Below is a small trained network, with its code and all its weights. Each question gives an input and a target symbol and asks what happens when units are switched off, that is, made to give their printed mean instead of their output.

import numpy as np


def w(rows, s, z=0):
    codes = np.array(rows[::2]) - 128.0
    scale = np.full(codes.shape[1], s)
    scale[-1] = z or s
    return codes * scale


def norm(h):
    return h / np.sqrt((h * h).mean(-1, keepdims=True) + 1e-5)


def f(y):
    return y / 2 * (1 + np.tanh(0.7978845608 * (y + 0.044715 * y**3)))


def softmax(a):
    e = np.exp(a - a.max(-1, keepdims=True))
    return e / e.sum(-1, keepdims=True)


def log_softmax(a):
    a = a - a.max(-1, keepdims=True)
    return a - np.log(np.exp(a).sum(-1, keepdims=True))


def net(x, mask):
    ids = ['αγζλμξπστφψ'.index(c) for c in x.split()]
    T = len(ids)
    res = E[ids] + P[:T]
    u = 0
    for l in range(3):
        q, k, v = (norm(res) @ M[l].T for M in (Q, K, V))
        z = softmax(np.where(np.tri(T) > 0, q @ k.T / 3**0.5, -1e9)) @ v
        res = res + np.where(mask[u], z, O[l][:, -1]) @ O[l][:, :-1]
        u += 1
        y = f(norm(res) @ A[l][:, :-1].T + A[l][:, -1])
        res = res + np.where(mask[u : u + 4], y, B[l][:, -1]) @ B[l][:, :-1]
        u += 4
    return log_softmax(norm(res)[-1] @ U[:, :-1].T + U[:, -1])


Q, K, V, O, A, B = {}, {}, {}, {}, {}, {}
E = w([
[92,49,60,105],'α',
[152,101,129,172],'γ',
[157,96,90,219],'ζ',
[131,91,85,115],'λ',
[251,160,61,165],'μ',
[126,157,150,154],'ξ',
[189,12,153,184],'π',
[113,113,100,123],'σ',
[85,156,211,121],'τ',
[146,165,111,130],'φ',
[159,104,76,107],'ψ',
],0.021)
P = w([
[29,148,165,45],'0',
[218,1,180,120],'1',
[159,23,159,127],'2',
[110,58,201,143],'3',
[205,98,188,146],'4',
[235,103,161,146],'5',
[196,106,147,162],'6',
[167,103,177,161],'7',
[169,103,151,162],'8',
[173,117,151,177],'9',
[43,107,148,169],'10',
],0.0079)
Q[0] = w([
[60,45,241,1],'L0H1',
[24,147,37,150],'L0H1',
[23,179,136,106],'L0H1',
],0.0056)
K[0] = w([
[83,167,68,156],'L0H1',
[207,25,109,68],'L0H1',
[224,52,254,156],'L0H1',
],0.0081)
V[0] = w([
[183,86,252,66],'L0H1',
[105,54,79,159],'L0H1',
[185,60,22,2],'L0H1',
],0.0054)
O[0] = w([
[122,35,108,254,247],'L0H1',
[236,108,162,37,198],'L0H1',
[50,86,129,146,189],'L0H1',
],0.0085,0.0014)
A[0] = w([
[195,166,207,204,7],'L0N1',
[172,246,197,135,180],'L0N2',
[141,127,254,77,176],'L0N3',
[203,74,80,124,96],'L0N4',
],0.0078,0.0019)
B[0] = w([
[1,100,131,75,245],'L0N1',
[142,81,92,167,206],'L0N2',
[151,168,195,210,172],'L0N3',
[88,84,174,108,255],'L0N4',
],0.0094,0.004)
Q[1] = w([
[109,99,130,39],'L1H1',
[171,179,101,138],'L1H1',
[49,145,254,107],'L1H1',
],0.0095)
K[1] = w([
[2,133,163,99],'L1H1',
[209,80,24,137],'L1H1',
[77,101,110,124],'L1H1',
],0.0098)
V[1] = w([
[112,55,123,249],'L1H1',
[175,138,147,48],'L1H1',
[44,136,179,103],'L1H1',
],0.012)
O[1] = w([
[19,119,112,159,254],'L1H1',
[181,67,133,124,74],'L1H1',
[255,195,38,170,165],'L1H1',
],0.0084,0.0093)
A[1] = w([
[205,139,154,112,254],'L1N1',
[15,148,48,213,163],'L1N2',
[133,151,239,157,121],'L1N3',
[88,216,254,198,107],'L1N4',
],0.0087,0.0034)
B[1] = w([
[138,125,139,206,130],'L1N1',
[171,92,133,124,254],'L1N2',
[208,94,103,135,138],'L1N3',
[176,77,4,124,162],'L1N4',
],0.013,0.012)
Q[2] = w([
[151,86,61,253],'L2H1',
[156,164,113,95],'L2H1',
[43,3,34,183],'L2H1',
],0.012)
K[2] = w([
[149,178,125,30],'L2H1',
[95,66,207,122],'L2H1',
[159,248,189,53],'L2H1',
],0.012)
V[2] = w([
[254,54,141,66],'L2H1',
[64,64,87,231],'L2H1',
[147,193,19,171],'L2H1',
],0.0096)
O[2] = w([
[112,85,140,15,254],'L2H1',
[8,234,106,173,171],'L2H1',
[153,180,93,109,209],'L2H1',
],0.015,0.0061)
A[2] = w([
[185,120,142,186,44],'L2N1',
[143,62,234,254,31],'L2N2',
[51,55,174,132,103],'L2N3',
[212,133,71,192,3],'L2N4',
],0.0091,0.0035)
B[2] = w([
[148,73,82,81,111],'L2N1',
[136,71,43,221,176],'L2N2',
[183,84,65,165,254],'L2N3',
[70,2,140,101,157],'L2N4',
],0.0088,0.0034)
U = w([
[142,133,158,110,254],'α',
[92,102,95,84,101],'γ',
[98,103,254,104,114],'ζ',
[146,159,166,50,99],'λ',
[131,77,191,191,34],'μ',
[152,207,220,124,248],'ξ',
[88,113,191,151,98],'π',
[181,165,177,85,125],'σ',
[121,153,65,106,40],'τ',
[212,118,77,173,23],'φ',
[140,146,153,62,88],'ψ',
],0.013,0.0093)

Each question gives the input, a string of symbols that net reads in full, and the target symbol t.
The units are the heads (3 rows each of Q, K, V and O) and the neurons (one row each of A and B). Each row of codes is followed by its name. A weight is (code - 128) times the scale printed after its matrix; where a second scale follows, it is the last column's (O, A, B and U).
mask holds one flag per unit, layer by layer, with each layer's heads first. A switched-off unit (its flag False) gives its mean, the last column of its rows in O or B, instead of its output. The means were averaged over made-up inputs and are rounded, as every weight is.
A unit's drop is (log p(t) with every unit on - log p(t) with that unit switched off) / (log p(t) with every unit on - log p(t) with every unit switched off).
The circuit of an input: a set's keep is (log p(t) with only the set's units on - log p(t) with every unit switched off) / (log p(t) with every unit on - log p(t) with every unit switched off). Starting from the 12 units with the biggest drops (on a tie, the unit counted first), units are removed one at a time, each time the one whose removal leaves the highest keep (on an exact tie, the one counted first), for as long as the keep stays at least 0.8.
circuit, biggest first: the units of the circuit, biggest drop first
top k neurons: the k neurons with the biggest drops, biggest first
top k neurons in layer l: the k neurons of layer l with the biggest drops, biggest first
drop of u: that unit's drop, to one decimal
input φ λ ξ, target φ: circuit, biggest first => (L1H1)
input γ τ τ τ ζ ζ, target γ: circuit, biggest first => (L2H1 L1N4 L1H1)
input φ σ ξ γ λ λ α μ ξ, target φ: top 3 neurons => (L1N2 L0N1 L1N4)
input ξ ψ τ λ, target ξ: top 2 neurons => (L0N2 L1N4)
input γ σ ζ φ φ τ ξ τ τ, target γ: top 2 neurons => (L1N4 L0N2)
input φ π ξ ξ ξ μ μ φ λ τ σ, target φ: top 2 neurons => (L1N2 L0N1)
input ξ φ σ τ λ γ φ π τ φ, target ξ: circuit, biggest first => (L2H1 L0N2 L0H1 L1H1)
input φ ξ ψ, target φ: circuit, biggest first => (L0H1 L1H1 L2H1 L1N2)
input φ γ ψ γ, target φ: top 2 neurons => (L1N2 L1N4)
input φ τ τ ξ ξ φ τ φ, target φ: circuit, biggest first => (L0H1 L1H1 L1N2 L0N1)
input φ φ ξ μ σ φ ζ σ, target φ: top 3 neurons in layer 1 => (L1N2 L1N1 L1N3)
input ξ ζ σ, target ξ: circuit, biggest first => (L2H1 L0N2 L1H1 L0H1)
input ξ σ τ φ ζ ψ, target ξ: top 2 neurons in layer 1 => (L1N4 L1N3)
input γ α φ φ ζ, target γ: top 3 neurons in layer 0 => (L0N3 L0N1 L0N2)
input φ τ ζ φ, target φ: top neuron in layer 0 => (L0N2)
input φ τ ψ, target φ: top 2 neurons in layer 1 => (L1N2 L1N1)
input ξ μ φ μ, target ξ: drop of L0N2 => 1.1
input γ τ φ ζ π γ τ τ, target γ: drop of L1N4 => 0.9
input ξ φ φ, target ξ: drop of L0H1 => 0.6
input φ ζ φ φ ψ ζ ζ α τ, target φ: top neuron in layer 1 => (L1N2)
